[136 139 151 101 145] yields 139

[[131 157 128 132]
 [132 154 131 132]
 [125 109 130 143]] yields 109

[145 135 148 115 129  99 146] yields 135

[103 110 127 129] yields 110

[137 128  99 123] yields 128

[128 106 112 114] yields 106

[104 149 122 113 137 115 129] yields 149

[[137 148 103 133 143 135]
 [133 125 131 112 123 139]] yields 125
---
[117 137 100 137 147] -> 117
[129 138 118 134 113 102] -> 129
[136 132 113 150 114 129] -> 136
[132 157 106 141 134 102] -> 132
[151 128 143 134] -> 151
[131 119 151 117 110] -> 131
[114 146 111 156 150 100] -> 114
---
[135 134 129 150 135 138 136] => 135
[146 138  98 133 119] => 146
[103 143 136 124] => 103
[125 138 109 149 135 112] => 125
[121 109 116 150] => 121
[137 119 135 127 158 151 114] => 137
---
120  105  116  103  124  145
153  141  152  148  148  134
148  114  147  110  153  115
-> 152

129  137  120  107
128  148  117   99
-> 117

119  127  143  145  103  138  115
120  132  133  122  139  125  146
-> 133

133  138  110  150
133  139  111  151
-> 111

100  113  120  122
116  120  139  108
136  128  140  113
-> 139

104  140  141  126  122
122  136  111  129  129
-> 111

155  134  121  152  138
119  142  146  157  126
-> 146

117  120  141  120  117
142  139  105  136  138
-> 105

110  153  113  134
112  140  128  120
131  149  106  135
-> 128
---
[[107, 137, 125, 122, 144, 130, 152],
 [124, 140, 121, 115, 126, 127, 137]] >> 137

[[139, 111, 141, 126],
 [145, 104, 147, 129],
 [130, 122, 124, 155]] >> 111

[[123, 121, 129, 125, 130, 131, 123],
 [138, 109, 157, 133, 111, 144, 117],
 [103, 141, 114, 109, 147, 125, 124]] >> 121

[[130, 136, 131, 128, 132],
 [125, 107, 129, 130, 129]] >> 136

[120, 141, 126, 114, 151] >> 141

[[129, 122, 134, 129],
 [145, 126, 153, 125],
 [128, 102, 134, 140]] >> 122
---
 99  115  138  136  122  113 -> 99
112  106  145  139  153  136 -> 112
129  127  128  129  109  108  154 -> 129
156  121  126  128  142  128 -> 156
 99  131  125  100 -> 99
120  131  106  117  144  129 -> 120
135  142  150  148 -> 135
126  151  134  130  134 -> 126
102  149  122  110  138  112  126 -> 102
127  119  155  132 -> 127
---
[127 102 146 109 135] result: 102

[106 137 140 120 155 124] result: 140

[[117 105 121 110]
 [139 105 147 127]] result: 139

[120 133 151 155 125 102] result: 151

[142 156 135 142] result: 142

[[115 128 126 120]
 [127 130 126 130]
 [112 155 111 113]] result: 112

[132 106 135 136 131] result: 106

[[127 120 135 152]
 [127 120 135 152]] result: 127

[126 152 128 117 142 120 148] result: 117
---
[[109 136 124 121 115 136]
 [133 125  99 103 131 154]
 [105 104 126 115 108 125]]
126

[[128 137 100 123 120]
 [151 130 128 128 120]
 [128 128 122 100 120]]
122

[[154 132 155 126 131 136 123]
 [153 132 153 128 129 139 122]
 [136 117 134 149 131 115 137]]
134

[[121 139 142 148 113]
 [137 126 121 126 119]
 [107 127 132 108 137]]
132

[[149 137 138 131 111 150]
 [129 127  99 109 138 124]
 [111 114 112 140 140 112]]
112

[[107 104 150 149 138]
 [146 125 120 102 136]
 [113 106 115 119 117]]
115

[[156 137 120 150 131]
 [137 112 135 121 106]
 [124 132 150 145 130]]
150

[[145 111 125 128]
 [141 135 142 119]
 [151 139 145 133]]
145

[[128 151 142 113 153]
 [109 113 136 134 155]
 [134 122 120 148 124]]
120

[[ 98 157 101 114 149 114]
 [101 149 114 121 138 121]
 [100 157  98 101 157 101]]
98
---
[[127 138 150 135 128 130]
 [132 150 138 130 128 132]
 [128 142 147 132 128 131]] ==> 128

[[150 138 144 115 137]
 [128 113 145 145 123]
 [113 125 101 109 121]] ==> 109

[[140 128 141 134]
 [124 124 148 132]
 [118 116 149 132]] ==> 149

[[136 141 129 128]
 [102 123 123 147]
 [119 133 126 130]] ==> 126

[[126 131 143 148 108 128]
 [121 116 102 113 116 141]
 [124 111 152 146 130 140]] ==> 130

[[128 115 124 144 136 152]
 [115 107 131 136 128 152]
 [125 103 123 136 136 152]] ==> 136
---
[105 148 113 114 132 135 149] | 132
[143 130 134 132 150 123 131] | 150
[123 136 100 132 153 115 118] | 153
[ 98 132 145 138 131 128 119] | 131
[116 119 125 125 129 142 151] | 129
[128 139 101 121 141 115 140] | 141
---
[130 132 118 152 131 113] → 130, 113

[[126 137 130 130 117]
 [132 132 126 116 118]
 [130 120 124 153 127]] → 126, 127

[140 118 107 152 101 151] → 140, 151

[133 102 141 118 140] → 133, 140

[[125 139 145 129 112]
 [108 120 104 142  98]] → 125, 98

[[139 141 132 134 120 126]
 [128 131 102 133 131 103]
 [120 126 134 138 128 139]] → 139, 139

[157 129 145 128] → 157, 128

[127 101 104 122 115 139] → 127, 139

[128 113 136 102] → 128, 102
---
[153 110 112 113] -> 113, 153

[106 144 119 106 114 144 101] -> 101, 106

[116 121 137 114 122 151 128] -> 128, 116

[121 140 121 151] -> 151, 121

[118 115 144 128 156] -> 156, 118

[ 99 137 149 134] -> 134, 99

[[109 109 124 115 112 132]
 [101 112 118 124 131 124]] -> 132, 101

[[157 132 138 130 140 129 158]
 [156 119 111 124 134 132 149]] -> 158, 156

[137 141 151 127] -> 127, 137
---
[[112 126 122 139 148]
 [107 142 115 151 137]
 [117 142 149 130 136]]: 142

[[138 151 148 113 115 110]
 [117 120 141 128 136 139]
 [121 156 144 135 128 120]]: 156

[[125 113 128 116]
 [129 130 133 116]
 [122 122 142 103]]: 122

[[107 124 138 128 145 119]
 [131 126 123 127 124 128]
 [142 107 105 141 121 137]]: 107

[[119 143 135 115 138 127 117]
 [126 138 123 115 145 134 133]
 [110 131 113 150 131 129 126]]: 131

[[140 130 152 156 108 135]
 [134 131 139 135 119 130]
 [130 130 131 129 125 128]]: 130

[[132 119 134 137 117 135]
 [125 130 123 130 134 140]
 [114 101 121 117 149 129]]: 101

[[151 127 119 127]
 [114 120 115 139]
 [118 134 135 120]]: 134

[[102 118 141 150 153 112]
 [133 133 125 125 123 132]
 [111 118 132 134 140 120]]: 118
